Here is a tiny trained network, its code and every weight. The questions are about switching its units off for an input and a class, where a switched-off unit gives its printed mean instead of its output.

import numpy as np


def w(rows, s, z=0):
    codes = np.array(rows[::2]) - 128.0
    scale = np.full(codes.shape[1], s)
    scale[-1] = z or s
    return codes * scale


def f(y):
    return y / 2 * (1 + np.tanh(0.7978845608 * (y + 0.044715 * y**3)))


def log_softmax(a):
    a = a - a.max(-1, keepdims=True)
    return a - np.log(np.exp(a).sum(-1, keepdims=True))


def net(x, mask):
    res = np.array(x, float).reshape(1, 6) / 4 @ E
    y = f(res @ A[0][:, :-1].T + A[0][:, -1])
    res = res + np.where(mask, y, B[0][:, -1]) @ B[0][:, :-1]
    return log_softmax(res[-1] @ U[:, :-1].T + U[:, -1])


A, B = {}, {}
E = w([
[208,244,168,182,138,215],'x0',
[39,179,188,48,201,177],'x1',
[219,71,246,39,111,113],'x2',
[140,61,162,201,244,126],'x3',
[71,156,248,197,75,66],'x4',
[162,212,101,102,193,3],'x5',
],0.0063)
A[0] = w([
[96,150,180,157,93,99,111],'n1',
[154,171,120,111,163,67,109],'n2',
[119,87,162,195,200,127,61],'n3',
[82,135,82,183,160,137,95],'n4',
[178,104,179,79,121,121,97],'n5',
[179,115,105,157,99,88,135],'n6',
[101,148,168,159,91,102,123],'n7',
[116,88,140,145,101,187,106],'n8',
[95,126,172,176,125,104,122],'n9',
[80,161,82,169,134,139,100],'n10',
[166,181,148,161,127,159,123],'n11',
[172,108,106,168,89,108,146],'n12',
[87,78,114,104,121,83,88],'n13',
[171,109,106,162,89,103,132],'n14',
[176,108,174,81,123,117,110],'n15',
[79,151,151,82,151,144,108],'n16',
[112,87,133,136,96,187,123],'n17',
[95,141,176,161,98,98,91],'n18',
[99,141,180,164,108,108,114],'n19',
[169,177,145,155,136,165,105],'n20',
[169,110,106,165,90,104,115],'n21',
[88,146,156,91,151,154,100],'n22',
[157,173,119,106,155,67,110],'n23',
[167,125,72,83,158,181,158],'n24',
[176,175,142,153,132,166,119],'n25',
[83,157,154,83,153,149,112],'n26',
[173,180,145,150,131,165,115],'n27',
[76,165,78,165,136,124,96],'n28',
[93,79,112,110,112,81,114],'n29',
[115,96,145,138,91,188,115],'n30',
[75,142,83,172,143,128,115],'n31',
[169,107,108,163,91,105,126],'n32',
[86,151,152,86,157,149,105],'n33',
[85,152,151,84,158,151,110],'n34',
[175,106,171,84,124,117,114],'n35',
[163,71,177,139,192,123,96],'n36',
[170,110,107,162,91,105,113],'n37',
[156,129,58,60,135,176,139],'n38',
[142,96,146,198,205,143,77],'n39',
[158,168,125,111,158,65,114],'n40',
[176,120,105,167,82,110,136],'n41',
[117,190,115,61,9,132,3],'n42',
[118,94,144,141,98,194,113],'n43',
[89,162,180,145,63,97,99],'n44',
[168,181,141,156,131,163,111],'n45',
[123,91,146,139,100,186,107],'n46',
[83,75,116,110,132,86,96],'n47',
[90,161,149,87,158,136,116],'n48',
],0.011,0.0038)
B[0] = w([
[156,86,88,144,144,131,201],'n1',
[82,142,80,167,127,88,199],'n2',
[172,193,97,70,147,125,216],'n3',
[154,162,134,139,71,149,219],'n4',
[130,148,124,178,59,167,227],'n5',
[101,141,139,146,165,170,202],'n6',
[159,92,84,134,147,132,192],'n7',
[94,160,95,146,139,77,208],'n8',
[157,108,98,122,144,128,194],'n9',
[154,141,136,150,70,158,213],'n10',
[108,79,124,88,112,114,201],'n11',
[110,134,151,126,162,167,205],'n12',
[98,71,130,76,96,130,201],'n13',
[109,136,156,131,159,169,197],'n14',
[135,147,121,180,57,161,220],'n15',
[117,126,156,141,158,177,185],'n16',
[101,155,91,148,145,71,216],'n17',
[160,80,97,142,143,130,190],'n18',
[154,103,95,137,143,126,193],'n19',
[86,60,139,81,95,107,193],'n20',
[108,136,161,130,156,172,190],'n21',
[118,135,138,147,147,162,176],'n22',
[86,145,85,166,131,84,200],'n23',
[165,69,87,155,149,114,250],'n24',
[94,67,140,91,109,121,201],'n25',
[110,123,155,150,156,173,187],'n26',
[91,68,127,89,106,120,200],'n27',
[140,136,137,156,70,159,217],'n28',
[102,84,134,80,111,140,204],'n29',
[103,151,97,155,136,82,213],'n30',
[150,143,133,136,68,150,216],'n31',
[102,145,162,129,159,179,191],'n32',
[117,130,147,142,150,169,181],'n33',
[119,128,145,145,149,169,186],'n34',
[136,155,115,176,59,162,216],'n35',
[156,196,107,98,96,147,227],'n36',
[104,139,166,134,163,177,186],'n37',
[178,76,88,155,155,119,253],'n38',
[148,180,101,50,128,109,216],'n39',
[75,151,76,172,133,82,200],'n40',
[114,128,150,125,155,168,206],'n41',
[178,251,92,27,164,116,230],'n42',
[100,152,95,150,138,87,217],'n43',
[177,87,76,144,160,127,215],'n44',
[95,71,138,83,102,113,196],'n45',
[77,164,92,170,138,68,207],'n46',
[107,78,133,76,98,126,206],'n47',
[106,124,140,145,145,164,177],'n48',
],0.011,0.0052)
U = w([
[158,159,133,189,9,162,95],'0',
[56,58,138,42,96,102,116],'1',
[48,173,103,199,166,32,110],'2',
[98,143,171,152,218,201,119],'3',
[195,202,113,44,153,109,255],'4',
[230,61,91,172,180,110,60],'5',
[167,139,182,137,135,86,233],'6',
[143,144,194,134,137,86,29],'7',
],0.013,0.0059)

Each question gives the input, the list of numbers given to net, and the class t.
The units are the neurons (one row each of A and B). Each row of codes is followed by its name. A weight is (code - 128) times the scale printed after its matrix; where a second scale follows, it is the last column's (A, B and U).
mask holds one flag per neuron, in row order. A switched-off neuron (its flag False) gives its mean, the last column of its row in B, instead of its output. The means were averaged over made-up inputs and are rounded, as every weight is.
A unit's drop is (log p(t) with every unit on - log p(t) with that unit switched off) / (log p(t) with every unit on - log p(t) with every unit switched off).
The circuit of an input: a set's keep is (log p(t) with only the set's units on - log p(t) with every unit switched off) / (log p(t) with every unit on - log p(t) with every unit switched off). Starting from the 12 units with the biggest drops (on a tie, the unit counted first), units are removed one at a time, each time the one whose removal leaves the highest keep (on an exact tie, the one counted first), for as long as the keep stays at least 0.8.
units of the circuit, in order: the units of the circuit, biggest drop first
unit that matters most: the unit with the biggest drop
top k neurons: the k neurons with the biggest drops, biggest first
drop of u: that unit's drop, to one decimal
input [6,3,6,7,-4,-4], class 4: units of the circuit, in order => [n39]
input [-6,-3,5,-4,8,-8], class 2: units of the circuit, in order => [n46; n17]
input [-6,-1,-5,8,3,6], class 4: units of the circuit, in order => [n3; n39]
input [2,-2,6,-2,-8,-5], class 5: top 2 neurons => [n38; n24]
input [4,-6,6,-1,-4,8], class 2: units of the circuit, in order => [n40; n23]
input [0,2,7,8,5,-4], class 4: top 2 neurons => [n3; n39]
input [-1,5,0,7,3,6], class 4: top 2 neurons => [n3; n39]
input [1,2,-7,-4,1,6], class 0: top 2 neurons => [n28; n10]
input [-7,-4,1,0,2,6], class 1: top 2 neurons => [n13; n29]
input [-4,-2,-8,5,-8,1], class 0: top 2 neurons => [n4; n31]
input [-4,6,-7,-6,3,-1], class 0: top 3 neurons => [n28; n10; n31]
input [-8,-7,6,5,1,6], class 1: top 3 neurons => [n13; n47; n29]
input [6,2,0,1,-7,-2], class 5: top 2 neurons => [n24; n38]
input [3,3,-7,7,-7,3], class 0: unit that matters most => n4
input [7,7,-7,7,-7,-3], class 0: top 2 neurons => [n4; n10]
input [-4,6,-2,-1,7,5], class 5: drop of n1 => 0.1
input [-8,0,-8,-6,5,5], class 0: drop of n31 => 0.3
input [-2,3,0,-5,-7,-1], class 5: drop of n38 => 0.5
input [-1,7,4,2,-7,-7], class 2: drop of n8 => 0.2
input [-4,-6,3,-7,8,3], class 5: units of the circuit, in order => [n44]
